Below is a small trained network, with its code and all its weights. Each question gives an input and a target symbol and asks what happens when units are switched off, that is, made to give their printed mean instead of their output.

import numpy as np


def w(rows, s, z=0):
    codes = np.array(rows[::2]) - 128.0
    scale = np.full(codes.shape[1], s)
    scale[-1] = z or s
    return codes * scale


def norm(h):
    return h / np.sqrt((h * h).mean(-1, keepdims=True) + 1e-5)


def f(y):
    return y / 2 * (1 + np.tanh(0.7978845608 * (y + 0.044715 * y**3)))


def softmax(a):
    e = np.exp(a - a.max(-1, keepdims=True))
    return e / e.sum(-1, keepdims=True)


def log_softmax(a):
    a = a - a.max(-1, keepdims=True)
    return a - np.log(np.exp(a).sum(-1, keepdims=True))


def net(x, mask):
    ids = ['αδεζθλμξπσφω'.index(c) for c in x.split()]
    T = len(ids)
    res = E[ids] + P[:T]
    r = norm(res)
    for j in range(2):
        rows = slice(3 * j, 3 * j + 3)
        q, k, v = (r @ M[0][rows].T for M in (Q, K, V))
        z = softmax(np.where(np.tri(T) > 0, q @ k.T / 3**0.5, -1e9)) @ v
        o = O[0][rows]
        res = res + np.where(mask[j], z, o[:, -1]) @ o[:, :-1]
    y = f(norm(res) @ A[0][:, :-1].T + A[0][:, -1])
    res = res + np.where(mask[2:6], y, B[0][:, -1]) @ B[0][:, :-1]
    return log_softmax(norm(res)[-1] @ U[:, :-1].T + U[:, -1])


Q, K, V, O, A, B = {}, {}, {}, {}, {}, {}
E = w([
[146,133,7,105,185],'α',
[172,41,32,161,133],'δ',
[92,243,118,152,153],'ε',
[167,186,185,183,174],'ζ',
[173,91,200,135,157],'θ',
[155,168,252,139,216],'λ',
[171,107,196,83,165],'μ',
[83,208,169,54,159],'ξ',
[216,166,131,100,50],'π',
[124,142,193,137,90],'σ',
[230,108,75,169,146],'φ',
[199,91,166,156,143],'ω',
],0.016)
P = w([
[188,183,146,127,243],'0',
[78,139,125,138,86],'1',
[57,82,217,212,170],'2',
[249,202,124,88,62],'3',
[78,138,125,142,82],'4',
[103,120,190,225,121],'5',
[244,198,141,75,71],'6',
],0.016)
Q[0] = w([
[203,172,200,220,184],'head 1',
[64,53,157,208,57],'head 1',
[114,156,153,107,102],'head 1',
[83,45,100,55,73],'head 2',
[108,71,195,178,163],'head 2',
[252,215,104,33,140],'head 2',
],0.023)
K[0] = w([
[191,181,134,220,154],'head 1',
[120,98,132,160,21],'head 1',
[143,142,137,120,133],'head 1',
[177,80,112,100,85],'head 2',
[59,73,161,97,138],'head 2',
[196,174,110,137,252],'head 2',
],0.027)
V[0] = w([
[132,178,89,101,190],'head 1',
[83,138,202,24,80],'head 1',
[68,202,150,172,135],'head 1',
[2,68,180,106,143],'head 2',
[131,88,135,94,164],'head 2',
[102,93,57,90,79],'head 2',
],0.033)
O[0] = w([
[104,192,99,137,101,165],'head 1',
[173,191,220,70,79,61],'head 1',
[148,188,116,136,207,162],'head 1',
[131,97,60,253,131,117],'head 2',
[154,96,156,146,101,131],'head 2',
[145,170,64,76,56,4],'head 2',
],0.027,0.03)
A[0] = w([
[69,240,20,143,49,3],'neuron 1',
[251,143,115,200,200,101],'neuron 2',
[203,167,215,138,185,140],'neuron 3',
[179,62,46,36,60,68],'neuron 4',
],0.032,0.0026)
B[0] = w([
[3,144,167,227,57,154],'neuron 1',
[116,181,106,236,164,252],'neuron 2',
[163,89,90,107,47,250],'neuron 3',
[223,76,40,176,223,144],'neuron 4',
],0.033,0.024)
U = w([
[39,170,117,150,58,141],'α',
[144,80,6,118,136,189],'δ',
[153,230,102,120,213,82],'ε',
[107,110,159,161,214,27],'ζ',
[140,35,161,150,122,11],'θ',
[162,138,138,212,114,69],'λ',
[155,87,135,122,33,204],'μ',
[201,190,57,149,72,216],'ξ',
[137,184,152,85,123,255],'π',
[216,117,175,174,134,88],'σ',
[52,136,105,90,169,171],'φ',
[82,48,145,117,154,38],'ω',
],0.011,0.0041)

Each question gives the input, a string of symbols that net reads in full, and the target symbol t.
The units are the heads (3 rows each of Q, K, V and O) and the neurons (one row each of A and B). Each row of codes is followed by its name. A weight is (code - 128) times the scale printed after its matrix; where a second scale follows, it is the last column's (O, A, B and U).
mask holds one flag per unit, heads first, then neurons. A switched-off unit (its flag False) gives its mean, the last column of its rows in O or B, instead of its output. The means were averaged over made-up inputs and are rounded, as every weight is.
A unit's drop is (log p(t) with every unit on - log p(t) with that unit switched off) / (log p(t) with every unit on - log p(t) with every unit switched off).
The circuit of an input: a set's keep is (log p(t) with only the set's units on - log p(t) with every unit switched off) / (log p(t) with every unit on - log p(t) with every unit switched off). Starting from all 6 units, units are removed one at a time, each time the one whose removal leaves the highest keep (on an exact tie, the one counted first), for as long as the keep stays at least 0.8.
units of the circuit, in order: the units of the circuit, biggest drop first
most important unit: the unit with the biggest drop
heads that matter: for each layer, one digit per head in row order, 1 if its drop is at least 0.15 and else 0, layers parted by /
input μ ε μ σ, target μ: most important unit : head 1
input μ ε σ ε ε, target α: heads that matter : 01
input μ φ ξ λ σ, target ξ: units of the circuit, in order : (head 1; head 2; neuron 3)
input σ θ ξ φ α ω φ, target σ: units of the circuit, in order : (head 2; neuron 3; head 1)
input α ε λ μ ε ε α, target α: units of the circuit, in order : (head 1; neuron 1; head 2)
input ε ε ε θ, target ε: units of the circuit, in order : (head 1; head 2)
input ζ ε λ μ, target ζ: heads that matter : 11
input ε ξ ε μ ω ξ ζ, target ε: units of the circuit, in order : (head 1; head 2)
input π ξ ζ ε, target π: heads that matter : 01
input ε λ α λ, target ε: heads that matter : 11
input π ε μ π, target π: heads that matter : 01
input ω ξ λ δ, target ω: units of the circuit, in order : (head 2; neuron 2)
input ξ ξ ω θ, target ξ: heads that matter : 10
input ξ θ μ μ π θ μ, target ξ: heads that matter : 10
input μ δ ε ε μ ζ λ, target μ: heads that matter : 11
input φ ε δ σ α, target φ: units of the circuit, in order : (head 2; head 1)
input ω μ ε ε π, target μ: heads that matter : 00
input σ μ π φ ξ, target π: heads that matter : 01
input ω ω σ θ ε ε π, target ω: heads that matter : 11
input ξ ξ ε ε ε, target α: heads that matter : 01
input ω ε φ φ, target ω: units of the circuit, in order : (head 2; head 1; neuron 2)
input ζ δ δ μ λ σ σ, target ζ: units of the circuit, in order : (head 2)
input δ μ μ ξ σ ζ π, target δ: units of the circuit, in order : (head 1; neuron 4; head 2)
